Here is a tiny trained network, its code and every weight. The questions are about switching its units off for an input and a class, where a switched-off unit gives its printed mean instead of its output.

import numpy as np


def w(rows, s, z=0):
    codes = np.array(rows[::2]) - 128.0
    scale = np.full(codes.shape[1], s)
    scale[-1] = z or s
    return codes * scale


def f(y):
    return y / 2 * (1 + np.tanh(0.7978845608 * (y + 0.044715 * y**3)))


def log_softmax(a):
    a = a - a.max(-1, keepdims=True)
    return a - np.log(np.exp(a).sum(-1, keepdims=True))


def net(x, mask):
    res = np.array(x, float).reshape(1, 7) / 4 @ E
    y = f(res @ A[0][:, :-1].T + A[0][:, -1])
    res = res + np.where(mask, y, B[0][:, -1]) @ B[0][:, :-1]
    return log_softmax(res[-1] @ U[:, :-1].T + U[:, -1])


A, B = {}, {}
E = w([
[183,159,161,159,19],'x0',
[177,169,2,27,159],'x1',
[89,175,67,105,158],'x2',
[111,240,107,107,70],'x3',
[81,144,138,171,114],'x4',
[95,107,87,200,131],'x5',
[22,164,107,62,118],'x6',
],0.0095)
A[0] = w([
[117,114,70,209,178,65],'N1',
[197,78,161,86,181,67],'N2',
[192,139,37,195,88,240],'N3',
[58,149,205,158,79,182],'N4',
[120,66,200,162,157,254],'N5',
[105,191,202,165,133,153],'N6',
[57,162,174,148,121,51],'N7',
[243,144,154,68,77,117],'N8',
[200,80,65,102,187,116],'N9',
[37,2,183,116,151,242],'N10',
[116,71,183,101,157,71],'N11',
[126,145,139,158,105,93],'N12',
[249,172,130,92,84,139],'N13',
[102,184,39,105,149,82],'N14',
[139,157,177,80,76,101],'N15',
[66,180,149,212,33,104],'N16',
[105,156,97,14,124,153],'N17',
[198,158,157,109,119,137],'N18',
],0.011,0.0058)
B[0] = w([
[231,203,156,74,84,160],'N1',
[122,97,189,121,169,178],'N2',
[109,116,25,48,70,211],'N3',
[198,105,204,93,132,232],'N4',
[119,82,169,61,148,233],'N5',
[184,129,150,114,106,190],'N6',
[214,171,157,138,165,171],'N7',
[207,207,130,101,88,208],'N8',
[165,110,164,83,39,208],'N9',
[103,113,154,49,160,248],'N10',
[100,94,133,139,122,158],'N11',
[106,115,151,113,108,142],'N12',
[153,196,42,114,93,215],'N13',
[99,122,88,109,180,218],'N14',
[144,91,117,122,161,171],'N15',
[156,2,225,163,62,231],'N16',
[123,138,46,80,166,242],'N17',
[195,137,146,124,123,169],'N18',
],0.0086,0.012)
U = w([
[121,10,195,132,125,188],'0',
[96,129,94,177,159,9],'1',
[1,106,31,68,184,224],'2',
[110,78,91,206,44,69],'3',
[93,193,126,173,145,3],'4',
[129,234,149,178,163,53],'5',
[12,222,120,163,236,79],'6',
[237,188,91,67,118,216],'7',
],0.0087,0.006)

Each question gives the input, the list of numbers given to net, and the class t.
The units are the neurons (one row each of A and B). Each row of codes is followed by its name. A weight is (code - 128) times the scale printed after its matrix; where a second scale follows, it is the last column's (A, B and U).
mask holds one flag per neuron, in row order. A switched-off neuron (its flag False) gives its mean, the last column of its row in B, instead of its output. The means were averaged over made-up inputs and are rounded, as every weight is.
A unit's drop is (log p(t) with every unit on - log p(t) with that unit switched off) / (log p(t) with every unit on - log p(t) with every unit switched off).
The circuit of an input: a set's keep is (log p(t) with only the set's units on - log p(t) with every unit switched off) / (log p(t) with every unit on - log p(t) with every unit switched off). Starting from the 12 units with the biggest drops (on a tie, the unit counted first), units are removed one at a time, each time the one whose removal leaves the highest keep (on an exact tie, the one counted first), for as long as the keep stays at least 0.8.
units of the circuit, in order: the units of the circuit, biggest drop first
top k neurons: the k neurons with the biggest drops, biggest first
drop of u: that unit's drop, to one decimal
input [7,0,7,-5,7,5,4], class 0: units of the circuit, in order	(N16)
input [-4,-2,4,1,6,3,4], class 0: units of the circuit, in order	(N13, N3)
input [-2,-4,4,4,-2,0,3], class 0: units of the circuit, in order	(N13, N8)
input [7,-3,5,-4,-4,1,-1], class 0: top 3 neurons	(N17, N1, N7)
input [1,3,0,1,0,6,0], class 2: top 2 neurons	(N8, N4)
input [6,-6,-7,-1,-7,-5,-2], class 7: top 3 neurons	(N8, N13, N18)
input [-1,-3,5,-1,-4,-3,-3], class 0: top 2 neurons	(N17, N13)
input [8,-7,2,-6,-7,-8,-6], class 7: top 2 neurons	(N8, N13)
input [-7,4,2,-3,-7,-7,4], class 2: drop of N8	0.0
input [-4,0,-1,-2,1,-3,-3], class 0: drop of N13	0.1
input [-4,-3,1,8,5,4,-3], class 0: drop of N16	0.5
input [-1,-3,-3,7,8,6,8], class 0: drop of N16	0.2
